Below is a small trained network, with its code and all its weights. Each question gives an input and a target symbol and asks what happens when units are switched off, that is, made to give their printed mean instead of their output.

import numpy as np


def w(rows, s, z=0):
    codes = np.array(rows[::2]) - 128.0
    scale = np.full(codes.shape[1], s)
    scale[-1] = z or s
    return codes * scale


def f(y):
    return y / 2 * (1 + np.tanh(0.7978845608 * (y + 0.044715 * y**3)))


def softmax(a):
    e = np.exp(a - a.max(-1, keepdims=True))
    return e / e.sum(-1, keepdims=True)


def log_softmax(a):
    a = a - a.max(-1, keepdims=True)
    return a - np.log(np.exp(a).sum(-1, keepdims=True))


def net(x, mask):
    ids = ['αβγεζηθλμξπσφψω'.index(c) for c in x.split()]
    T = len(ids)
    res = E[ids] + P[:T]
    u = 0
    for l in range(2):
        q, k, v = (res @ M[l].T for M in (Q, K, V))
        z = softmax(np.where(np.tri(T) > 0, q @ k.T / 3**0.5, -1e9)) @ v
        res = res + np.where(mask[u], z, O[l][:, -1]) @ O[l][:, :-1]
        u += 1
        y = f(res @ A[l][:, :-1].T + A[l][:, -1])
        res = res + np.where(mask[u : u + 4], y, B[l][:, -1]) @ B[l][:, :-1]
        u += 4
    return log_softmax(res[-1] @ U[:, :-1].T + U[:, -1])


Q, K, V, O, A, B = {}, {}, {}, {}, {}, {}
E = w([
[74,201,175,143,132,198,126,218,158,186],'α',
[62,168,83,169,103,103,178,132,201,65],'β',
[69,3,134,93,184,86,147,145,165,171],'γ',
[122,181,109,154,41,157,174,85,153,130],'ε',
[114,139,63,226,134,177,145,153,140,72],'ζ',
[146,52,102,166,109,134,132,183,175,115],'η',
[161,47,118,165,131,180,156,161,94,201],'θ',
[146,166,187,166,109,90,150,93,47,106],'λ',
[199,92,126,165,106,181,39,155,146,123],'μ',
[194,176,166,69,165,189,196,206,170,72],'ξ',
[148,140,133,71,86,99,48,125,183,116],'π',
[139,173,143,137,75,54,96,181,147,102],'σ',
[119,94,136,149,119,62,206,197,84,175],'φ',
[87,63,70,167,195,182,72,87,155,74],'ψ',
[145,65,230,106,151,48,88,141,80,154],'ω',
],0.005)
P = w([
[104,95,45,21,59,136,57,225,56,93],'0',
[198,154,106,210,208,71,127,127,197,198],'1',
[55,89,145,77,80,180,104,179,67,74],'2',
[204,165,135,219,194,97,152,128,216,200],'3',
[56,72,210,166,79,180,143,184,88,40],'4',
[201,172,170,229,197,116,168,130,236,216],'5',
[64,59,251,153,112,215,172,167,96,30],'6',
[210,178,182,252,191,125,181,137,253,224],'7',
],0.0033)
Q[0] = w([
[81,103,40,120,132,192,104,116,176,82],'0.h1',
[175,184,158,253,139,121,177,106,222,154],'0.h1',
[162,43,132,154,172,114,140,203,197,200],'0.h1',
],0.038)
K[0] = w([
[83,82,22,161,148,186,103,95,211,77],'0.h1',
[120,254,175,133,112,243,184,196,185,103],'0.h1',
[137,38,165,119,176,164,141,250,184,172],'0.h1',
],0.026)
V[0] = w([
[7,163,150,183,117,156,58,173,120,220],'0.h1',
[127,110,77,165,55,84,112,49,124,168],'0.h1',
[111,66,155,163,97,111,139,65,125,110],'0.h1',
],0.018)
O[0] = w([
[1,210,109,146,211,115,8,174,41,197,203],'0.h1',
[89,201,243,169,154,216,161,176,175,164,4],'0.h1',
[157,164,145,83,107,205,171,194,155,179,91],'0.h1',
],0.0071,0.0038)
A[0] = w([
[50,58,213,149,123,145,134,121,94,60,159],'0.n1',
[100,119,110,92,65,155,113,179,97,95,251],'0.n2',
[170,200,182,163,138,156,169,29,97,172,60],'0.n3',
[94,159,110,86,174,133,133,75,250,166,104],'0.n4',
],0.022,0.0026)
B[0] = w([
[43,50,176,156,138,143,95,66,119,82,215],'0.n1',
[118,141,120,76,48,160,149,159,97,134,254],'0.n2',
[106,168,171,120,143,154,157,6,123,140,161],'0.n3',
[101,129,89,83,169,134,122,119,206,130,143],'0.n4',
],0.016,0.0054)
Q[1] = w([
[124,29,144,151,153,138,125,102,223,79],'1.h1',
[61,148,121,216,171,90,35,132,97,204],'1.h1',
[65,100,160,21,100,224,148,184,253,159],'1.h1',
],0.012)
K[1] = w([
[171,116,53,56,54,152,161,203,198,80],'1.h1',
[125,175,136,156,197,39,14,226,92,187],'1.h1',
[49,155,130,46,57,254,128,203,73,90],'1.h1',
],0.0097)
V[1] = w([
[107,32,105,184,86,127,116,116,115,94],'1.h1',
[97,148,149,129,92,119,141,2,118,151],'1.h1',
[61,161,195,66,52,200,151,54,75,136],'1.h1',
],0.0077)
O[1] = w([
[130,78,59,115,78,117,122,117,156,132,184],'1.h1',
[190,128,111,106,161,98,137,144,50,84,165],'1.h1',
[156,125,111,67,167,139,129,254,114,87,255],'1.h1',
],0.0053,0.013)
A[1] = w([
[196,109,99,246,173,251,123,152,143,140,227],'1.n1',
[233,168,222,141,93,102,36,169,203,141,254],'1.n2',
[114,218,127,238,98,80,223,203,196,97,122],'1.n3',
[155,75,177,146,159,97,208,190,127,250,212],'1.n4',
],0.018,0.00059)
B[1] = w([
[131,84,98,181,140,252,97,116,98,81,245],'1.n1',
[198,176,175,65,71,125,33,125,156,161,209],'1.n2',
[100,225,111,176,72,84,205,157,140,83,222],'1.n3',
[88,42,175,107,141,103,195,143,90,206,249],'1.n4',
],0.016,0.0017)
U = w([
[53,176,79,188,210,54,27,103,77,188,245],'α',
[104,183,87,130,161,75,186,162,212,85,63],'β',
[117,80,101,95,224,71,180,183,189,184,65],'γ',
[79,180,100,59,136,188,164,38,206,174,112],'ε',
[121,180,91,221,109,177,169,112,112,100,38],'ζ',
[137,116,90,74,5,163,143,252,63,99,212],'η',
[22,22,230,156,125,203,121,50,80,85,100],'θ',
[200,183,169,118,212,126,166,114,79,101,152],'λ',
[195,151,160,157,93,210,58,86,131,156,47],'μ',
[222,59,77,156,96,58,173,37,171,85,253],'ξ',
[180,160,129,71,168,94,45,154,220,120,48],'π',
[130,214,179,135,51,91,117,108,169,120,94],'σ',
[102,146,161,177,105,85,239,131,103,171,43],'φ',
[169,105,54,161,241,185,92,164,202,99,73],'ψ',
[172,110,216,85,102,96,111,102,113,215,65],'ω',
],0.0037,0.0026)

Each question gives the input, a string of symbols that net reads in full, and the target symbol t.
The units are the heads (3 rows each of Q, K, V and O) and the neurons (one row each of A and B). Each row of codes is followed by its name. A weight is (code - 128) times the scale printed after its matrix; where a second scale follows, it is the last column's (O, A, B and U).
mask holds one flag per unit, layer by layer, with each layer's heads first. A switched-off unit (its flag False) gives its mean, the last column of its rows in O or B, instead of its output. The means were averaged over made-up inputs and are rounded, as every weight is.
A unit's drop is (log p(t) with every unit on - log p(t) with that unit switched off) / (log p(t) with every unit on - log p(t) with every unit switched off).
The circuit of an input: a set's keep is (log p(t) with only the set's units on - log p(t) with every unit switched off) / (log p(t) with every unit on - log p(t) with every unit switched off). Starting from all 10 units, units are removed one at a time, each time the one whose removal leaves the highest keep (on an exact tie, the one counted first), for as long as the keep stays at least 0.8.
units of the circuit, in order: the units of the circuit, biggest drop first
unit that matters most: the unit with the biggest drop
top k neurons: the k neurons with the biggest drops, biggest first
top k neurons in layer l: the k neurons of layer l with the biggest drops, biggest first
drop when u is switched off: that unit's drop, to one decimal
input π γ ψ λ λ μ θ θ, target θ: unit that matters most : 0.n2
input γ λ θ λ ψ, target η: units of the circuit, in order : 0.h1; 0.n2
input π λ π γ π η, target η: units of the circuit, in order : 0.h1; 0.n1; 0.n3; 1.h1
input λ γ φ π β γ, target γ: top 4 neurons : 0.n4; 1.n4; 0.n1; 0.n2
input γ σ ζ η γ ζ, target ζ: top 3 neurons : 0.n2; 0.n1; 1.n3
input ω ζ φ η λ η, target η: units of the circuit, in order : 0.n1; 1.h1
input ξ μ σ γ ψ η ω β, target ξ: units of the circuit, in order : 0.h1; 1.h1
input β ψ μ λ β, target θ: top 3 neurons : 0.n1; 1.n3; 1.n2
input μ β α ε ε, target θ: units of the circuit, in order : 0.n1; 0.h1
input ζ ε ε λ, target λ: units of the circuit, in order : 0.n3; 1.h1; 0.h1
input ω μ π η μ μ, target μ: top 4 neurons : 0.n2; 1.n2; 1.n1; 0.n1
input φ λ π β α ξ φ φ, target ξ: units of the circuit, in order : 0.h1; 1.h1
input μ γ σ μ γ λ, target λ: top 2 neurons : 0.n3; 0.n1
input γ ψ λ η γ, target θ: units of the circuit, in order : 0.n1
input ζ γ λ σ, target σ: top 4 neurons : 0.n1; 0.n2; 1.n3; 1.n2
input ω φ ε ψ, target ψ: top 2 neurons in layer 0 : 0.n4; 0.n2
input λ ε λ ψ, target ψ: top 3 neurons in layer 0 : 0.n2; 0.n4; 0.n1
input ω ω ε β σ γ, target γ: top 2 neurons in layer 0 : 0.n4; 0.n1
input λ ζ ψ, target η: drop when 1.h1 is switched off : 0.3
input ψ ξ σ ζ α λ, target α: top neuron : 0.n2
input ω π γ ε ξ ψ, target ξ: drop when 0.n2 is switched off : 0.8
input λ ω γ ω β, target η: drop when 1.h1 is switched off : 0.3
input ξ θ φ γ ψ φ α θ, target α: drop when 1.n2 is switched off : 0.0
input γ α θ ω π γ α, target θ: top 2 neurons : 0.n1; 0.n2
